[[-14.2  -4.8  29.4 -44.9  -6.7  -7.3 -17.1  30.2 -69.3 -30.1 -14.1  37.7
   30.1  29.6]
 [-19.6   4.5  19.3 -32.3 -20.4 -16.9 -20.4  17.1 -60.3 -22.0 -12.8  26.2
   33.0  12.6]
 [-18.7   0.9  21.5 -35.4 -20.8 -13.0 -16.0  28.0 -66.3 -21.5 -13.1  28.3
   31.5  15.2]]
->
[[-14.2 -19.6 -18.7]
 [ -4.8   4.5   0.9]
 [ 29.4  19.3  21.5]
 [-44.9 -32.3 -35.4]
 [ -6.7 -20.4 -20.8]
 [ -7.3 -16.9 -13.0]
 [-17.1 -20.4 -16.0]
 [ 30.2  17.1  28.0]
 [-69.3 -60.3 -66.3]
 [-30.1 -22.0 -21.5]
 [-14.1 -12.8 -13.1]
 [ 37.7  26.2  28.3]
 [ 30.1  33.0  31.5]
 [ 29.6  12.6  15.2]]

[[  9.7  17.3  17.4  20.4 -23.0   9.4 -18.3 -35.6  17.5  -0.8 -30.4]
 [ 12.4 -22.7 -16.1 -35.9  32.8 -24.0  10.0 -25.4  -4.9  25.8  43.6]
 [  5.9  14.2  12.2  21.5  12.0  21.6  27.5 -56.9  11.1 -19.2  -5.0]
 [  9.0   9.7   8.9  12.2   8.6  13.6  18.7 -51.0  12.0  -9.6  -3.2]
 [ 18.5  15.0  15.0  12.7 -21.4   8.9  -8.4 -33.4  13.1  -2.1 -17.4]
 [ 28.6 -16.7   4.4 -26.8 -29.0 -24.2 -35.7 -34.6  12.6  43.6   9.5]]
->
[[  9.7  12.4   5.9   9.0  18.5  28.6]
 [ 17.3 -22.7  14.2   9.7  15.0 -16.7]
 [ 17.4 -16.1  12.2   8.9  15.0   4.4]
 [ 20.4 -35.9  21.5  12.2  12.7 -26.8]
 [-23.0  32.8  12.0   8.6 -21.4 -29.0]
 [  9.4 -24.0  21.6  13.6   8.9 -24.2]
 [-18.3  10.0  27.5  18.7  -8.4 -35.7]
 [-35.6 -25.4 -56.9 -51.0 -33.4 -34.6]
 [ 17.5  -4.9  11.1  12.0  13.1  12.6]
 [ -0.8  25.8 -19.2  -9.6  -2.1  43.6]
 [-30.4  43.6  -5.0  -3.2 -17.4   9.5]]

[[-17.5 -43.7  48.5  23.6  43.8 -23.1   0.8]
 [ 55.5 -19.0  11.4 -42.4  14.4  45.3  51.7]
 [-44.9  18.9 -10.2  31.2 -17.1 -59.6 -54.9]
 [ 20.6  40.1 -43.7 -25.1 -42.5  13.8  -2.2]]
->
[[-17.5  55.5 -44.9  20.6]
 [-43.7 -19.0  18.9  40.1]
 [ 48.5  11.4 -10.2 -43.7]
 [ 23.6 -42.4  31.2 -25.1]
 [ 43.8  14.4 -17.1 -42.5]
 [-23.1  45.3 -59.6  13.8]
 [  0.8  51.7 -54.9  -2.2]]

[[ 58.6   7.4 -38.4  33.2 -28.2 -31.7  42.9 -32.7  32.1   5.6]
 [-22.9 -29.8  41.7 -28.4  28.5  16.1 -45.6  68.6 -52.0  18.7]]
->
[[ 58.6 -22.9]
 [  7.4 -29.8]
 [-38.4  41.7]
 [ 33.2 -28.4]
 [-28.2  28.5]
 [-31.7  16.1]
 [ 42.9 -45.6]
 [-32.7  68.6]
 [ 32.1 -52.0]
 [  5.6  18.7]]

[[-40.6 -13.4 -53.4]
 [ 11.0 -38.8 -12.9]
 [-57.0  -4.5  13.7]
 [-23.0 -17.6 -20.6]
 [-50.2  -7.2   5.1]
 [-59.8  -1.7  21.3]
 [-36.8 -15.6 -53.3]
 [-29.6 -18.6 -34.1]
 [-61.7   3.4  17.3]]
->
[[-40.6  11.0 -57.0 -23.0 -50.2 -59.8 -36.8 -29.6 -61.7]
 [-13.4 -38.8  -4.5 -17.6  -7.2  -1.7 -15.6 -18.6   3.4]
 [-53.4 -12.9  13.7 -20.6   5.1  21.3 -53.3 -34.1  17.3]]

[[-13.6 -34.4 -46.5 -23.6  78.2 -58.6 -14.2]
 [ 23.9  48.1 -46.4 -48.1 -65.0  77.8 -40.7]]
->
[[-13.6  23.9]
 [-34.4  48.1]
 [-46.5 -46.4]
 [-23.6 -48.1]
 [ 78.2 -65.0]
 [-58.6  77.8]
 [-14.2 -40.7]]

[[ 10.5 -29.2   7.2  27.5   4.4 -14.2  25.2]
 [  1.0  -9.8   3.4 -27.4 -13.0  -1.3   0.2]
 [ -4.9   6.4   6.6 -12.4  14.5  -8.5 -15.6]
 [-19.3   6.2  28.3 -14.3   3.8 -15.1  -5.3]
 [  8.0  50.4  22.5  -4.2  -2.9 -12.0  -2.8]
 [ 30.8  -2.9 -36.7 -10.7 -13.2  -9.6  30.8]
 [  9.1  -7.4  38.1 -31.9  -5.4   2.4  -6.3]
 [  1.5 -49.9  -9.0  23.9   2.2 -12.3  63.0]
 [-26.5 -16.9   0.2  24.1  28.3  35.2  19.5]
 [  5.6 -15.7 -10.1 -19.4  26.9   3.8  23.2]]
->
[[ 10.5   1.0  -4.9 -19.3   8.0  30.8   9.1   1.5 -26.5   5.6]
 [-29.2  -9.8   6.4   6.2  50.4  -2.9  -7.4 -49.9 -16.9 -15.7]
 [  7.2   3.4   6.6  28.3  22.5 -36.7  38.1  -9.0   0.2 -10.1]
 [ 27.5 -27.4 -12.4 -14.3  -4.2 -10.7 -31.9  23.9  24.1 -19.4]
 [  4.4 -13.0  14.5   3.8  -2.9 -13.2  -5.4   2.2  28.3  26.9]
 [-14.2  -1.3  -8.5 -15.1 -12.0  -9.6   2.4 -12.3  35.2   3.8]
 [ 25.2   0.2 -15.6  -5.3  -2.8  30.8  -6.3  63.0  19.5  23.2]]

[[-31.9  33.7 -58.8 -18.5 -27.8  38.3  21.2]
 [-30.1  30.1 -51.6 -18.0 -24.3  33.2  18.8]
 [-52.7  33.0 -45.2 -39.5 -19.0  22.6  19.8]
 [-35.5  35.7 -61.3 -21.2 -28.8  39.5  22.4]
 [ -9.5  17.5 -34.6  -2.5 -17.1  24.8  11.3]]
->
[[-31.9 -30.1 -52.7 -35.5  -9.5]
 [ 33.7  30.1  33.0  35.7  17.5]
 [-58.8 -51.6 -45.2 -61.3 -34.6]
 [-18.5 -18.0 -39.5 -21.2  -2.5]
 [-27.8 -24.3 -19.0 -28.8 -17.1]
 [ 38.3  33.2  22.6  39.5  24.8]
 [ 21.2  18.8  19.8  22.4  11.3]]
